Below is a small trained network, with its code and all its weights. Each question gives an input and a target symbol and asks what happens when units are switched off, that is, made to give their printed mean instead of their output.

import numpy as np


def w(rows, s, z=0):
    codes = np.array(rows[::2]) - 128.0
    scale = np.full(codes.shape[1], s)
    scale[-1] = z or s
    return codes * scale


def f(y):
    return y / 2 * (1 + np.tanh(0.7978845608 * (y + 0.044715 * y**3)))


def softmax(a):
    e = np.exp(a - a.max(-1, keepdims=True))
    return e / e.sum(-1, keepdims=True)


def log_softmax(a):
    a = a - a.max(-1, keepdims=True)
    return a - np.log(np.exp(a).sum(-1, keepdims=True))


def net(x, mask):
    ids = ['βδεζηλμξπσφψω'.index(c) for c in x.split()]
    T = len(ids)
    res = E[ids] + P[:T]
    u = 0
    for l in range(2):
        r = res
        for j in range(2):
            rows = slice(2 * j, 2 * j + 2)
            q, k, v = (r @ M[l][rows].T for M in (Q, K, V))
            z = softmax(np.where(np.tri(T) > 0, q @ k.T / 2**0.5, -1e9)) @ v
            o = O[l][rows]
            res = res + np.where(mask[u + j], z, o[:, -1]) @ o[:, :-1]
        u += 2
        y = f(res @ A[l][:, :-1].T + A[l][:, -1])
        res = res + np.where(mask[u : u + 8], y, B[l][:, -1]) @ B[l][:, :-1]
        u += 8
    return log_softmax(res[-1] @ U[:, :-1].T + U[:, -1])


Q, K, V, O, A, B = {}, {}, {}, {}, {}, {}
E = w([
[192,98,136,90,99,183,137,84,133,182,149],'β',
[149,61,102,63,249,169,143,68,40,157,116],'δ',
[129,115,132,85,119,139,198,63,172,174,210],'ε',
[108,135,126,135,141,172,84,111,170,176,83],'ζ',
[174,81,88,73,85,90,77,156,99,149,127],'η',
[72,165,75,177,71,112,131,101,90,174,243],'λ',
[172,170,133,150,91,100,171,199,116,50,103],'μ',
[118,206,67,173,195,203,159,126,81,59,95],'ξ',
[95,138,226,62,144,183,157,99,103,167,89],'π',
[139,83,100,155,135,209,234,198,86,171,179],'σ',
[150,96,110,85,129,175,145,73,188,122,208],'φ',
[55,150,96,106,154,154,196,157,169,53,125],'ψ',
[103,184,123,52,50,190,185,188,87,95,66],'ω',
],0.02)
P = w([
[106,79,78,164,129,5,155,43,173,167,10],'0',
[202,149,138,142,179,77,170,135,104,136,131],'1',
[120,125,108,158,98,136,181,92,131,137,79],'2',
[122,139,118,153,113,145,152,129,131,126,106],'3',
[149,146,166,129,187,145,130,185,107,120,209],'4',
[98,132,138,139,53,176,140,164,117,88,134],'5',
[77,126,133,142,54,181,112,178,122,77,134],'6',
[75,107,186,137,109,181,81,211,75,69,225],'7',
],0.013)
Q[0] = w([
[106,119,207,171,196,147,80,181,70,131,203],'0.h0',
[130,57,81,102,221,104,84,23,136,195,111],'0.h0',
[164,62,31,97,122,74,114,27,234,212,64],'0.h1',
[135,200,52,179,68,186,255,201,88,48,75],'0.h1',
],0.0088)
K[0] = w([
[151,193,190,101,202,95,114,186,80,134,206],'0.h0',
[161,55,134,121,148,34,140,104,76,160,83],'0.h0',
[150,66,56,186,115,33,205,62,98,191,24],'0.h1',
[33,34,111,65,15,250,66,132,175,1,156],'0.h1',
],0.0088)
V[0] = w([
[137,158,61,92,110,203,79,111,164,90,70],'0.h0',
[191,160,57,194,160,113,143,140,95,129,170],'0.h0',
[197,67,186,254,161,188,73,185,132,156,64],'0.h1',
[20,181,111,152,98,88,87,187,54,221,110],'0.h1',
],0.0065)
O[0] = w([
[101,139,177,173,189,82,126,138,72,189,187,166],'0.h0',
[111,116,120,111,125,102,141,96,84,69,135,145],'0.h0',
[127,209,142,88,137,8,25,157,137,82,232,3],'0.h1',
[144,176,109,111,158,130,215,145,139,187,180,148],'0.h1',
],0.011,0.0045)
A[0] = w([
[180,120,96,203,150,204,67,145,129,76,98,158],'0.n0',
[101,98,70,132,140,61,156,217,171,114,133,156],'0.n1',
[120,197,112,194,95,61,164,105,119,70,197,20],'0.n2',
[137,60,185,61,178,177,121,100,118,151,142,165],'0.n3',
[182,94,171,191,51,97,135,117,254,90,162,175],'0.n4',
[174,135,158,173,166,58,196,107,161,149,134,106],'0.n5',
[138,167,60,190,115,86,96,72,178,125,98,219],'0.n6',
[74,150,206,38,59,116,200,77,150,138,129,2],'0.n7',
],0.0073,0.0041)
B[0] = w([
[218,104,82,198,96,41,170,213,186,110,239,214],'0.n0',
[107,109,206,119,62,152,237,83,63,160,233,158],'0.n1',
[126,213,196,254,160,194,145,26,113,100,102,175],'0.n2',
[98,138,130,148,214,7,75,201,121,103,111,253],'0.n3',
[159,251,111,216,96,117,92,194,115,253,75,183],'0.n4',
[157,155,64,110,214,224,89,92,101,154,79,156],'0.n5',
[242,148,135,172,121,100,220,80,179,185,118,169],'0.n6',
[159,101,147,155,123,131,6,198,155,74,77,212],'0.n7',
],0.0061,0.005)
Q[1] = w([
[108,195,184,141,137,175,192,255,82,48,110],'1.h0',
[177,110,122,59,231,106,143,220,183,132,111],'1.h0',
[146,146,94,176,76,175,235,82,78,196,137],'1.h1',
[140,41,67,73,124,82,75,4,220,216,137],'1.h1',
],0.0073)
K[1] = w([
[79,131,120,118,120,174,111,245,82,113,152],'1.h0',
[182,141,122,64,146,98,136,156,102,113,72],'1.h0',
[54,149,85,147,87,117,116,109,116,170,116],'1.h1',
[187,115,98,140,135,71,148,52,123,167,104],'1.h1',
],0.011)
V[1] = w([
[99,88,80,184,123,87,164,101,213,145,181],'1.h0',
[170,61,136,65,82,103,138,135,71,163,162],'1.h0',
[170,189,149,169,70,139,155,157,92,152,121],'1.h1',
[254,106,144,120,124,162,39,109,70,188,132],'1.h1',
],0.008)
O[1] = w([
[97,127,174,158,119,98,157,132,184,59,211,97],'1.h0',
[7,159,62,175,102,79,152,131,128,85,139,89],'1.h0',
[109,129,79,84,184,139,74,95,190,90,124,254],'1.h1',
[155,109,134,161,96,235,69,79,105,148,146,65],'1.h1',
],0.011,0.0085)
A[1] = w([
[180,169,89,114,115,124,226,102,133,94,131,112],'1.n0',
[114,88,98,112,144,152,54,130,144,199,108,206],'1.n1',
[92,175,13,174,146,167,161,137,124,84,201,178],'1.n2',
[164,244,89,61,17,133,57,132,220,174,172,176],'1.n3',
[126,254,56,214,43,146,86,109,102,131,198,245],'1.n4',
[75,107,104,94,180,138,207,126,113,81,101,67],'1.n5',
[128,111,185,119,58,19,81,91,144,177,202,254],'1.n6',
[116,84,155,118,115,145,21,48,180,115,196,73],'1.n7',
],0.0073,0.0046)
B[1] = w([
[30,112,189,139,93,131,76,160,114,156,113,232],'1.n0',
[107,41,169,153,114,100,138,94,104,60,237,251],'1.n1',
[126,87,176,54,117,157,176,109,140,116,117,252],'1.n2',
[209,132,62,27,19,30,144,83,94,202,131,185],'1.n3',
[108,148,151,191,87,158,186,68,138,164,97,203],'1.n4',
[170,121,98,167,73,126,23,130,143,200,142,255],'1.n5',
[125,246,167,131,224,183,105,190,147,116,116,160],'1.n6',
[51,121,74,132,148,148,2,186,168,94,139,168],'1.n7',
],0.009,0.0094)
U = w([
[114,95,150,129,151,69,168,201,140,151,141,149],'β',
[102,109,129,166,145,158,106,149,142,88,132,76],'δ',
[60,71,51,175,217,66,173,79,59,141,204,207],'ε',
[96,94,112,72,128,103,95,104,141,96,116,87],'ζ',
[81,120,254,50,193,123,83,92,106,105,74,164],'η',
[87,173,142,98,149,124,109,131,108,216,196,54],'λ',
[147,155,144,167,104,166,154,148,81,153,149,122],'μ',
[31,126,135,107,115,136,158,66,99,108,151,210],'ξ',
[131,169,137,52,101,88,132,101,127,112,61,197],'π',
[180,49,103,152,93,149,169,133,151,41,104,82],'σ',
[81,116,114,165,88,137,66,95,104,123,130,30],'φ',
[166,85,126,105,96,121,147,126,111,168,163,3],'ψ',
[117,100,34,67,148,216,146,174,147,155,45,169],'ω',
],0.0066,0.0046)

Each question gives the input, a string of symbols that net reads in full, and the target symbol t.
The units are the heads (2 rows each of Q, K, V and O) and the neurons (one row each of A and B). Each row of codes is followed by its name. A weight is (code - 128) times the scale printed after its matrix; where a second scale follows, it is the last column's (O, A, B and U).
mask holds one flag per unit, layer by layer, with each layer's heads first. A switched-off unit (its flag False) gives its mean, the last column of its rows in O or B, instead of its output. The means were averaged over made-up inputs and are rounded, as every weight is.
A unit's drop is (log p(t) with every unit on - log p(t) with that unit switched off) / (log p(t) with every unit on - log p(t) with every unit switched off).
The circuit of an input: a set's keep is (log p(t) with only the set's units on - log p(t) with every unit switched off) / (log p(t) with every unit on - log p(t) with every unit switched off). Starting from the 12 units with the biggest drops (on a tie, the unit counted first), units are removed one at a time, each time the one whose removal leaves the highest keep (on an exact tie, the one counted first), for as long as the keep stays at least 0.8.
circuit, biggest first: the units of the circuit, biggest drop first
most important unit: the unit with the biggest drop
top k neurons: the k neurons with the biggest drops, biggest first
top k neurons in layer l: the k neurons of layer l with the biggest drops, biggest first
heads that matter: for each layer, one digit per head in row order, 1 if its drop is at least 0.15 and else 0, layers parted by /
input φ η φ ζ, target δ: heads that matter => 01 / 10
input σ μ ζ η, target π: circuit, biggest first => [1.n3, 0.h1]
input μ ζ ε ω ψ ξ η β, target β: most important unit => 0.n3
input ψ β ε ζ, target β: circuit, biggest first => [1.h1, 0.n0, 0.h1]
input ω η ζ σ μ η ζ ξ, target η: circuit, biggest first => [0.h1, 1.h0, 0.n2]
input ε δ λ μ, target π: top 2 neurons in layer 1 => [1.n3, 1.n1]
input μ ξ ω δ μ, target ω: circuit, biggest first => [1.h0, 1.n1, 0.n7]
input β ξ ζ, target φ: top 2 neurons => [1.n7, 0.n4]
input η π π δ β, target ψ: top 2 neurons => [1.n3, 0.n3]
input λ μ β δ φ, target ζ: heads that matter => 11 / 01
input ω σ λ φ ξ, target σ: circuit, biggest first => [0.h1, 0.n0]
input λ ζ η ζ δ ε η η, target μ: heads that matter => 01 / 01
input π π ε, target ψ: heads that matter => 10 / 00
input ζ π ζ ε π η λ ζ, target ψ: most important unit => 0.h0
input μ ω σ ξ ξ ζ ψ μ, target β: heads that matter => 00 / 01
input η ω ψ, target ω: heads that matter => 01 / 10
input ζ φ φ β ξ μ μ, target η: circuit, biggest first => [0.h0, 0.n2, 0.h1, 1.h0]
input ω β ζ, target ε: heads that matter => 10 / 00
input ω ζ ζ, target ε: top 2 neurons => [1.n1, 1.n2]
input δ σ ω ψ ψ β λ ζ, target β: heads that matter => 00 / 01
input μ ζ δ μ φ π μ μ, target μ: most important unit => 0.n7
input β ζ δ π β ξ μ σ, target ξ: circuit, biggest first => [1.h0, 0.h1, 1.n2, 0.n1]
input δ ψ ξ σ η β ξ, target η: circuit, biggest first => [0.h0, 1.h0, 0.h1]
input ψ ω μ δ β δ φ β, target φ: heads that matter => 01 / 01
input μ φ δ ζ, target ζ: heads that matter => 01 / 01
input ψ ζ ψ φ ζ, target λ: top 3 neurons in layer 1 => [1.n3, 1.n6, 1.n2]
input ε ζ ζ ε ω ξ, target ω: circuit, biggest first => [1.h0]
